Here is a tiny trained network, its code and every weight. The questions are about switching its units off for an input and a class, where a switched-off unit gives its printed mean instead of its output.

import numpy as np


def w(rows, s, z=0):
    codes = np.array(rows[::2]) - 128.0
    scale = np.full(codes.shape[1], s)
    scale[-1] = z or s
    return codes * scale


def norm(h):
    return h / np.sqrt((h * h).mean(-1, keepdims=True) + 1e-5)


def f(y):
    return np.maximum(y, 0)


def log_softmax(a):
    a = a - a.max(-1, keepdims=True)
    return a - np.log(np.exp(a).sum(-1, keepdims=True))


def net(x, mask):
    res = np.array(x, float).reshape(1, 2) / 4 @ E
    u = 0
    for l in range(2):
        y = f(norm(res) @ A[l][:, :-1].T + A[l][:, -1])
        res = res + np.where(mask[u : u + 12], y, B[l][:, -1]) @ B[l][:, :-1]
        u += 12
    return log_softmax(norm(res)[-1] @ U[:, :-1].T + U[:, -1])


A, B = {}, {}
E = w([
[102,125,235,54],'x0',
[211,172,253,239],'x1',
],0.0053)
A[0] = w([
[133,80,169,156,11],'0.n1',
[100,85,114,120,76],'0.n2',
[171,83,235,141,101],'0.n3',
[111,60,136,59,149],'0.n4',
[145,223,112,104,70],'0.n5',
[254,176,151,114,86],'0.n6',
[66,201,127,215,66],'0.n7',
[143,106,65,117,164],'0.n8',
[49,226,143,108,90],'0.n9',
[102,88,76,119,126],'0.n10',
[157,231,193,31,64],'0.n11',
[127,74,163,106,5],'0.n12',
],0.0085,0.0028)
B[0] = w([
[121,181,106,136,145],'0.n1',
[144,251,150,113,166],'0.n2',
[86,193,101,127,254],'0.n3',
[202,176,157,81,229],'0.n4',
[174,85,106,185,128],'0.n5',
[79,158,25,57,220],'0.n6',
[42,211,165,87,183],'0.n7',
[112,142,237,131,233],'0.n8',
[98,51,160,207,157],'0.n9',
[245,137,145,173,229],'0.n10',
[135,1,158,191,207],'0.n11',
[87,147,146,141,140],'0.n12',
],0.0043,0.0042)
A[1] = w([
[57,76,205,91,107],'1.n1',
[117,97,99,67,86],'1.n2',
[187,84,148,102,252],'1.n3',
[131,98,61,86,101],'1.n4',
[7,95,91,168,94],'1.n5',
[97,139,75,177,106],'1.n6',
[142,94,49,207,48],'1.n7',
[219,133,166,155,87],'1.n8',
[38,150,120,85,37],'1.n9',
[152,113,96,85,57],'1.n10',
[159,122,151,149,143],'1.n11',
[103,105,114,82,146],'1.n12',
],0.011,0.0025)
B[1] = w([
[174,86,125,133,253],'1.n1',
[97,155,147,202,214],'1.n2',
[118,118,69,130,220],'1.n3',
[128,203,172,148,229],'1.n4',
[128,94,11,107,155],'1.n5',
[97,76,155,85,228],'1.n6',
[184,50,255,86,236],'1.n7',
[75,121,63,83,215],'1.n8',
[163,106,50,129,182],'1.n9',
[91,143,130,161,193],'1.n10',
[121,129,24,102,181],'1.n11',
[133,164,180,180,199],'1.n12',
],0.0084,0.004)
U = w([
[157,71,210,108,220],'0',
[103,249,156,142,127],'1',
[112,125,39,89,8],'2',
],0.018,0.0015)

Each question gives the input, the list of numbers given to net, and the class t.
The units are the neurons (one row each of A and B). Each row of codes is followed by its name. A weight is (code - 128) times the scale printed after its matrix; where a second scale follows, it is the last column's (A, B and U).
mask holds one flag per neuron, layer by layer. A switched-off neuron (its flag False) gives its mean, the last column of its row in B, instead of its output. The means were averaged over made-up inputs and are rounded, as every weight is.
A unit's drop is (log p(t) with every unit on - log p(t) with that unit switched off) / (log p(t) with every unit on - log p(t) with every unit switched off).
unit that matters most: the unit with the biggest drop
top k neurons: the k neurons with the biggest drops, biggest first
k most important neurons of layer l: the k neurons of layer l with the biggest drops, biggest first
drop of u: that unit's drop, to one decimal
input [-7,7], class 0: 2 most important neurons of layer 0	0.n8, 0.n4
input [-7,-7], class 0: top 3 neurons	1.n7, 0.n10, 0.n6
input [3,2], class 2: unit that matters most	1.n5
input [6,8], class 1: 4 most important neurons of layer 1	1.n7, 1.n6, 1.n8, 1.n11
input [-2,3], class 2: top 3 neurons	0.n6, 0.n7, 0.n10
input [0,3], class 2: 3 most important neurons of layer 0	0.n6, 0.n10, 0.n4
input [5,6], class 1: top 2 neurons	0.n3, 1.n7
input [6,-7], class 1: top 4 neurons	1.n12, 1.n7, 1.n4, 1.n2
input [2,3], class 2: 3 most important neurons of layer 0	0.n4, 0.n6, 0.n10
input [3,0], class 2: top 2 neurons	1.n7, 0.n11
input [-2,2], class 2: top 2 neurons	0.n7, 0.n10
input [-1,3], class 2: top 2 neurons	0.n6, 0.n10
input [-6,-6], class 0: top 2 neurons	1.n7, 0.n10
input [1,7], class 1: unit that matters most	0.n3
input [-7,5], class 0: drop of 1.n7	3.3
input [4,6], class 1: drop of 1.n6	0.1
input [-8,6], class 0: drop of 1.n7	3.1
